Here is a tiny trained network, its code and every weight. The questions are about switching its units off for an input and a class, where a switched-off unit gives its printed mean instead of its output.

import numpy as np


def w(rows, s, z=0):
    codes = np.array(rows[::2]) - 128.0
    scale = np.full(codes.shape[1], s)
    scale[-1] = z or s
    return codes * scale


def f(y):
    return y / 2 * (1 + np.tanh(0.7978845608 * (y + 0.044715 * y**3)))


def log_softmax(a):
    a = a - a.max(-1, keepdims=True)
    return a - np.log(np.exp(a).sum(-1, keepdims=True))


def net(x, mask):
    res = np.array(x, float).reshape(1, 6) / 4 @ E
    y = f(res @ A[0][:, :-1].T + A[0][:, -1])
    res = res + np.where(mask, y, B[0][:, -1]) @ B[0][:, :-1]
    return log_softmax(res[-1] @ U[:, :-1].T + U[:, -1])


A, B = {}, {}
E = w([
[124,71,242,160,81,165,110,123,209],'x0',
[107,102,131,125,121,114,136,135,119],'x1',
[220,108,74,183,55,111,138,245,120],'x2',
[106,139,114,129,119,156,111,132,114],'x3',
[117,138,163,193,161,185,252,108,79],'x4',
[141,133,121,130,135,132,129,121,140],'x5',
],0.015)
A[0] = w([
[114,117,80,3,143,97,110,114,160,213],'neuron 0',
[60,135,196,174,180,161,249,63,108,151],'neuron 1',
[135,157,69,117,186,64,137,123,83,254],'neuron 2',
[89,123,161,84,91,96,44,142,202,159],'neuron 3',
[102,162,93,189,171,125,232,146,93,176],'neuron 4',
[86,137,115,126,98,107,99,138,143,188],'neuron 5',
[186,138,103,166,69,140,162,248,115,158],'neuron 6',
[112,90,227,166,60,194,112,140,231,178],'neuron 7',
[124,119,159,180,40,163,159,111,126,96],'neuron 8',
[153,152,71,111,69,54,48,167,177,188],'neuron 9',
[108,154,159,26,134,156,129,53,143,233],'neuron 10',
],0.011,0.0093)
B[0] = w([
[97,103,162,123,148,110,76,178,105,201],'neuron 0',
[104,156,134,93,132,211,167,114,131,251],'neuron 1',
[86,177,154,117,117,119,69,156,29,210],'neuron 2',
[156,103,144,88,140,65,102,67,147,204],'neuron 3',
[140,103,78,131,160,193,149,101,75,204],'neuron 4',
[127,122,142,70,121,87,119,141,131,160],'neuron 5',
[161,41,79,225,117,111,186,148,92,219],'neuron 6',
[159,81,85,125,147,141,158,106,249,253],'neuron 7',
[159,115,148,145,132,152,146,156,160,171],'neuron 8',
[127,108,62,119,89,61,61,173,136,221],'neuron 9',
[45,106,160,85,193,97,107,122,137,217],'neuron 10',
],0.015,0.025)
U = w([
[55,144,214,82,202,28,46,177,78,182],'0',
[96,60,165,83,227,23,87,62,208,175],'1',
[86,193,170,43,176,174,133,76,30,110],'2',
[67,162,182,95,178,181,209,103,230,149],'3',
[114,115,56,131,41,31,81,215,82,165],'4',
[213,67,69,101,14,52,101,147,214,94],'5',
[177,92,86,173,145,128,191,111,2,142],'6',
[190,70,146,222,175,174,201,176,187,4],'7',
],0.0091,0.0024)

Each question gives the input, the list of numbers given to net, and the class t.
The units are the neurons (one row each of A and B). Each row of codes is followed by its name. A weight is (code - 128) times the scale printed after its matrix; where a second scale follows, it is the last column's (A, B and U).
mask holds one flag per neuron, in row order. A switched-off neuron (its flag False) gives its mean, the last column of its row in B, instead of its output. The means were averaged over made-up inputs and are rounded, as every weight is.
A unit's drop is (log p(t) with every unit on - log p(t) with that unit switched off) / (log p(t) with every unit on - log p(t) with every unit switched off).
The circuit of an input: a set's keep is (log p(t) with only the set's units on - log p(t) with every unit switched off) / (log p(t) with every unit on - log p(t) with every unit switched off). Starting from all 11 units, units are removed one at a time, each time the one whose removal leaves the highest keep (on an exact tie, the one counted first), for as long as the keep stays at least 0.8.
units of the circuit, in order: the units of the circuit, biggest drop first
top k neurons: the k neurons with the biggest drops, biggest first
drop of u: that unit's drop, to one decimal
input [-7,-6,-7,-8,0,5], class 0: top neuron	(neuron 0)
input [3,4,-6,-2,1,1], class 3: top 2 neurons	(neuron 1; neuron 9)
input [-3,6,6,1,1,-1], class 6: top 2 neurons	(neuron 6; neuron 4)
input [-3,4,-7,3,1,-4], class 2: top 2 neurons	(neuron 1; neuron 9)
input [8,-8,-1,4,1,3], class 3: top 2 neurons	(neuron 9; neuron 6)
input [7,4,2,5,1,5], class 7: top 2 neurons	(neuron 9; neuron 8)
input [3,0,0,2,1,-7], class 3: top 2 neurons	(neuron 6; neuron 9)
input [-6,6,2,-5,0,6], class 4: top 2 neurons	(neuron 1; neuron 2)
input [1,0,4,6,1,-4], class 7: top 2 neurons	(neuron 2; neuron 3)
input [-4,7,0,-1,-1,-6], class 0: top 2 neurons	(neuron 6; neuron 7)
input [4,-5,0,8,7,-3], class 3: top 2 neurons	(neuron 1; neuron 6)
input [1,-7,-4,-6,5,-5], class 3: drop of neuron 2	0.3
input [0,4,2,4,-3,5], class 4: drop of neuron 7	1.8
input [5,5,0,-1,8,7], class 3: units of the circuit, in order	(neuron 1)
input [0,4,-4,-6,3,2], class 2: drop of neuron 7	0.6
input [0,0,-6,-3,8,-6], class 2: top 2 neurons	(neuron 7; neuron 4)
